Below is a small trained network, with its code and all its weights. Each question gives an input and a class and asks what happens when units are switched off, that is, made to give their printed mean instead of their output.

import numpy as np


def w(rows, s, z=0):
    codes = np.array(rows[::2]) - 128.0
    scale = np.full(codes.shape[1], s)
    scale[-1] = z or s
    return codes * scale


def norm(h):
    return h / np.sqrt((h * h).mean(-1, keepdims=True) + 1e-5)


def f(y):
    return y / 2 * (1 + np.tanh(0.7978845608 * (y + 0.044715 * y**3)))


def log_softmax(a):
    a = a - a.max(-1, keepdims=True)
    return a - np.log(np.exp(a).sum(-1, keepdims=True))


def net(x, mask):
    res = np.array(x, float).reshape(1, 7) / 4 @ E
    u = 0
    for l in range(4):
        y = f(norm(res) @ A[l][:, :-1].T + A[l][:, -1])
        res = res + np.where(mask[u : u + 7], y, B[l][:, -1]) @ B[l][:, :-1]
        u += 7
    return log_softmax(norm(res)[-1] @ U[:, :-1].T + U[:, -1])


A, B = {}, {}
E = w([
[128,129,128,125,126],'x0',
[128,128,127,129,126],'x1',
[62,216,192,86,152],'x2',
[255,212,166,240,131],'x3',
[128,128,127,128,127],'x4',
[157,154,95,53,59],'x5',
[128,127,129,129,129],'x6',
],0.00046)
A[0] = w([
[131,95,64,111,85,47],'L0N0',
[250,165,103,188,116,154],'L0N1',
[53,164,94,97,126,200],'L0N2',
[126,1,70,170,158,149],'L0N3',
[153,205,192,138,172,106],'L0N4',
[77,102,53,59,148,254],'L0N5',
[157,131,73,158,105,44],'L0N6',
],0.0023,0.00079)
B[0] = w([
[215,110,162,120,53,91],'L0N0',
[19,141,48,250,102,254],'L0N1',
[126,43,136,153,133,214],'L0N2',
[154,130,162,45,254,179],'L0N3',
[158,113,252,142,196,212],'L0N4',
[139,31,165,159,153,250],'L0N5',
[98,210,145,108,112,87],'L0N6',
],0.0013,0.00071)
A[1] = w([
[102,110,49,164,91,179],'L1N0',
[252,232,149,172,22,198],'L1N1',
[178,210,179,118,122,182],'L1N2',
[154,198,112,170,133,254],'L1N3',
[32,122,183,90,103,68],'L1N4',
[88,186,131,216,186,88],'L1N5',
[65,103,60,18,40,143],'L1N6',
],0.0027,0.0007)
B[1] = w([
[248,207,82,92,169,155],'L1N0',
[77,128,91,39,144,254],'L1N1',
[141,58,154,3,194,171],'L1N2',
[222,125,80,76,153,218],'L1N3',
[76,177,137,203,78,173],'L1N4',
[182,120,177,176,111,239],'L1N5',
[230,197,197,206,145,195],'L1N6',
],0.0017,0.00094)
A[2] = w([
[167,196,176,150,138,1],'L2N0',
[202,110,76,18,188,170],'L2N1',
[61,192,251,101,47,140],'L2N2',
[159,137,110,175,148,114],'L2N3',
[165,133,141,107,118,210],'L2N4',
[117,117,159,142,48,146],'L2N5',
[137,177,194,124,188,143],'L2N6',
],0.002,0.00076)
B[2] = w([
[171,166,106,199,163,102],'L2N0',
[9,155,162,107,100,254],'L2N1',
[200,239,11,215,100,225],'L2N2',
[95,67,133,131,93,156],'L2N3',
[103,181,153,81,100,201],'L2N4',
[120,246,184,204,98,121],'L2N5',
[128,152,206,93,120,242],'L2N6',
],0.0015,0.00054)
A[3] = w([
[80,105,150,194,158,160],'L3N0',
[2,108,121,155,152,4],'L3N1',
[157,100,139,141,167,9],'L3N2',
[191,122,151,87,81,153],'L3N3',
[195,102,121,74,120,65],'L3N4',
[170,168,122,99,97,106],'L3N5',
[128,191,81,127,91,86],'L3N6',
],0.0035,0.00034)
B[3] = w([
[64,189,8,101,25,255],'L3N0',
[15,150,35,203,127,165],'L3N1',
[222,45,28,93,113,162],'L3N2',
[11,23,238,191,75,156],'L3N3',
[53,144,181,252,74,155],'L3N4',
[59,34,127,127,96,159],'L3N5',
[192,63,19,61,21,147],'L3N6',
],0.0014,0.00069)
U = w([
[25,8,68,156,226,191],'0',
[17,217,41,245,117,151],'1',
[254,76,44,207,221,139],'2',
[186,223,240,173,243,90],'3',
[111,14,249,195,34,205],'4',
[209,235,160,211,3,62],'5',
[196,64,18,38,22,2],'6',
[60,185,198,21,135,155],'7',
],0.0068,0.00079)

Each question gives the input, the list of numbers given to net, and the class t.
The units are the neurons (one row each of A and B). Each row of codes is followed by its name. A weight is (code - 128) times the scale printed after its matrix; where a second scale follows, it is the last column's (A, B and U).
mask holds one flag per neuron, layer by layer. A switched-off neuron (its flag False) gives its mean, the last column of its row in B, instead of its output. The means were averaged over made-up inputs and are rounded, as every weight is.
A unit's drop is (log p(t) with every unit on - log p(t) with that unit switched off) / (log p(t) with every unit on - log p(t) with every unit switched off).
The circuit of an input: a set's keep is (log p(t) with only the set's units on - log p(t) with every unit switched off) / (log p(t) with every unit on - log p(t) with every unit switched off). Starting from the 12 units with the biggest drops (on a tie, the unit counted first), units are removed one at a time, each time the one whose removal leaves the highest keep (on an exact tie, the one counted first), for as long as the keep stays at least 0.8.
circuit, biggest first: the units of the circuit, biggest drop first
most important unit: the unit with the biggest drop
k most important neurons: the k neurons with the biggest drops, biggest first
top k neurons in layer l: the k neurons of layer l with the biggest drops, biggest first
input [3,7,7,-7,3,1,6], class 5: circuit, biggest first -> (L1N6 L2N2 L1N1)
input [-8,3,-2,-1,5,4,-8], class 4: 2 most important neurons -> (L0N0 L1N6)
input [-4,-7,2,8,3,1,-4], class 7: circuit, biggest first -> (L1N1 L1N2)
input [6,4,-5,8,1,3,8], class 6: 3 most important neurons -> (L1N1 L0N1 L1N6)
input [8,5,-3,0,8,3,-1], class 4: 2 most important neurons -> (L1N6 L2N2)
input [6,-6,1,-4,2,4,-8], class 5: circuit, biggest first -> (L1N6)
input [-3,5,-8,-2,2,8,6], class 4: circuit, biggest first -> (L1N6 L3N3 L2N2)
input [4,4,7,-2,7,1,-4], class 5: top 2 neurons in layer 2 -> (L2N2 L2N1)
input [1,-3,5,-6,-8,7,-8], class 5: circuit, biggest first -> (L1N6 L2N2)
input [-4,-7,-1,8,-2,3,-5], class 6: top 3 neurons in layer 0 -> (L0N1 L0N3 L0N5)
input [-3,3,-2,-5,-6,1,0], class 4: top 3 neurons in layer 0 -> (L0N1 L0N0 L0N4)
input [2,5,-2,-6,3,5,4], class 4: circuit, biggest first -> (L1N6 L3N3)
input [-7,-2,2,-8,2,6,4], class 5: circuit, biggest first -> (L1N6 L1N1)
input [-2,1,4,-8,-6,0,-4], class 1: most important unit -> L0N5
input [1,6,4,3,0,2,-5], class 7: top 3 neurons in layer 1 -> (L1N2 L1N1 L1N6)
input [-1,7,2,-6,6,0,1], class 1: top 3 neurons in layer 0 -> (L0N5 L0N2 L0N6)
input [8,4,0,0,-5,6,0], class 4: 2 most important neurons -> (L1N6 L3N3)
input [-8,-7,-1,7,-2,-1,-4], class 2: 3 most important neurons -> (L0N1 L1N5 L1N6)
input [-5,4,1,-7,3,3,5], class 5: top 2 neurons in layer 2 -> (L2N5 L2N2)
input [-4,-7,2,-3,-4,-7,8], class 1: 2 most important neurons -> (L3N0 L1N2)
input [4,-6,4,-8,-8,3,-8], class 5: 3 most important neurons -> (L1N6 L2N2 L1N1)
input [-2,6,-1,-1,-5,3,8], class 4: most important unit -> L0N0
